Below are the code and all the weights of a small trained network. Each question names an input and a class and asks about switching units off, where a switched-off unit gives its printed mean instead of its output.

import numpy as np


def w(rows, s, z=0):
    codes = np.array(rows[::2]) - 128.0
    scale = np.full(codes.shape[1], s)
    scale[-1] = z or s
    return codes * scale


def f(y):
    return np.maximum(y, 0)


def log_softmax(a):
    a = a - a.max(-1, keepdims=True)
    return a - np.log(np.exp(a).sum(-1, keepdims=True))


def net(x, mask):
    res = np.array(x, float).reshape(1, 5) / 4 @ E
    y = f(res @ A[0][:, :-1].T + A[0][:, -1])
    res = res + np.where(mask, y, B[0][:, -1]) @ B[0][:, :-1]
    return log_softmax(res[-1] @ U[:, :-1].T + U[:, -1])


A, B = {}, {}
E = w([
[125,130,128,129,125,126,134,126],'x0',
[63,1,211,119,228,71,154,215],'x1',
[217,123,213,218,217,231,26,85],'x2',
[209,48,127,4,191,175,246,7],'x3',
[43,75,235,2,10,228,37,99],'x4',
],0.0051)
A[0] = w([
[59,192,193,175,47,137,39,211,76],'neuron 0',
[116,186,71,249,153,67,86,218,108],'neuron 1',
[96,33,170,96,210,83,167,169,77],'neuron 2',
[178,220,63,126,51,159,111,69,93],'neuron 3',
[212,141,165,226,226,202,69,125,87],'neuron 4',
[78,138,13,85,85,27,238,171,130],'neuron 5',
[176,218,67,128,48,171,112,58,63],'neuron 6',
[218,161,151,208,195,203,88,108,68],'neuron 7',
[177,223,48,130,64,146,110,75,78],'neuron 8',
[209,121,224,193,214,224,43,76,102],'neuron 9',
[220,75,89,47,198,153,245,12,30],'neuron 10',
[226,136,24,237,234,84,217,172,3],'neuron 11',
[212,146,43,204,235,85,216,136,28],'neuron 12',
[79,43,188,136,188,77,136,202,28],'neuron 13',
[89,49,174,121,193,78,141,184,25],'neuron 14',
[66,41,175,120,198,86,134,204,29],'neuron 15',
[143,72,178,155,187,136,120,162,77],'neuron 16',
[200,50,127,34,200,161,231,1,61],'neuron 17',
],0.0053,0.0034)
B[0] = w([
[167,14,39,142,18,94,17,40,219],'neuron 0',
[191,11,29,119,22,99,6,42,237],'neuron 1',
[82,174,84,193,161,231,129,143,200],'neuron 2',
[51,155,65,212,209,245,173,149,215],'neuron 3',
[49,190,127,53,56,41,174,221,220],'neuron 4',
[29,214,151,44,58,49,183,244,239],'neuron 5',
[46,156,61,213,203,249,163,132,209],'neuron 6',
[21,192,111,85,84,70,183,231,202],'neuron 7',
[40,172,46,227,214,239,168,154,210],'neuron 8',
[53,173,119,24,41,70,182,221,236],'neuron 9',
[19,129,26,240,61,37,18,121,239],'neuron 10',
[201,26,91,24,68,248,172,42,239],'neuron 11',
[196,22,112,12,65,221,148,87,227],'neuron 12',
[48,160,26,211,191,254,157,107,185],'neuron 13',
[48,178,36,213,197,249,152,126,177],'neuron 14',
[54,170,60,201,185,251,153,120,187],'neuron 15',
[30,197,47,168,131,157,146,194,169],'neuron 16',
[78,59,23,229,29,5,3,73,253],'neuron 17',
],0.0049,0.0058)
U = w([
[146,63,73,225,87,23,18,60,61],'0',
[90,220,95,255,243,242,192,129,22],'1',
[158,24,163,20,53,221,128,50,182],'2',
[70,232,153,39,99,20,216,235,31],'3',
[137,134,118,147,132,103,129,113,255],'4',
[220,130,209,146,212,30,167,84,207],'5',
[244,199,239,154,249,89,196,19,1],'6',
[247,200,248,185,248,15,219,20,1],'7',
],0.0057,0.0051)

Each question gives the input, the list of numbers given to net, and the class t.
The units are the neurons (one row each of A and B). Each row of codes is followed by its name. A weight is (code - 128) times the scale printed after its matrix; where a second scale follows, it is the last column's (A, B and U).
mask holds one flag per neuron, in row order. A switched-off neuron (its flag False) gives its mean, the last column of its row in B, instead of its output. The means were averaged over made-up inputs and are rounded, as every weight is.
A unit's drop is (log p(t) with every unit on - log p(t) with that unit switched off) / (log p(t) with every unit on - log p(t) with every unit switched off).
The circuit of an input: a set's keep is (log p(t) with only the set's units on - log p(t) with every unit switched off) / (log p(t) with every unit on - log p(t) with every unit switched off). Starting from the 12 units with the biggest drops (on a tie, the unit counted first), units are removed one at a time, each time the one whose removal leaves the highest keep (on an exact tie, the one counted first), for as long as the keep stays at least 0.8.
units of the circuit, in order: the units of the circuit, biggest drop first
most important unit: the unit with the biggest drop
top k neurons: the k neurons with the biggest drops, biggest first
drop when u is switched off: that unit's drop, to one decimal
input [-7,-5,-5,3,-7], class 2: units of the circuit, in order	[neuron 11]
input [5,-4,1,7,6], class 0: units of the circuit, in order	[neuron 17; neuron 10]
input [-5,-6,5,0,4], class 1: units of the circuit, in order	[neuron 6; neuron 3]
input [4,-5,5,6,-8], class 2: top 2 neurons	[neuron 11; neuron 12]
input [0,0,8,-2,-5], class 3: units of the circuit, in order	[neuron 4; neuron 9]
input [-4,3,7,8,-2], class 0: top 3 neurons	[neuron 17; neuron 10; neuron 5]
input [-3,4,6,-4,-4], class 3: top 3 neurons	[neuron 4; neuron 9; neuron 7]
input [3,4,7,7,0], class 0: top 3 neurons	[neuron 17; neuron 10; neuron 5]
input [3,-6,-1,3,-3], class 1: units of the circuit, in order	[neuron 8; neuron 3]
input [7,-7,-7,-2,-2], class 1: top 3 neurons	[neuron 8; neuron 3; neuron 6]
input [-2,6,8,1,-3], class 3: top 2 neurons	[neuron 9; neuron 4]
input [6,7,4,-6,-8], class 2: top 2 neurons	[neuron 11; neuron 1]
input [6,-5,7,-6,3], class 3: top 4 neurons	[neuron 9; neuron 4; neuron 7; neuron 17]
input [3,-7,-3,8,-3], class 0: most important unit	neuron 17
input [8,-5,7,-2,-8], class 2: top 3 neurons	[neuron 11; neuron 12; neuron 1]
input [-5,-2,-8,5,3], class 3: top 2 neurons	[neuron 5; neuron 1]
input [5,4,7,-2,3], class 3: top 2 neurons	[neuron 9; neuron 4]
input [-7,-6,-1,5,-7], class 2: top 2 neurons	[neuron 12; neuron 11]
input [5,1,5,-2,-6], class 2: drop when neuron 12 is switched off	0.2
input [-4,6,-6,6,5], class 0: drop when neuron 17 is switched off	0.7
input [4,-3,6,7,5], class 0: drop when neuron 17 is switched off	0.5
input [1,-1,0,4,-6], class 2: drop when neuron 12 is switched off	0.6
input [4,-2,-8,4,6], class 3: most important unit	neuron 5
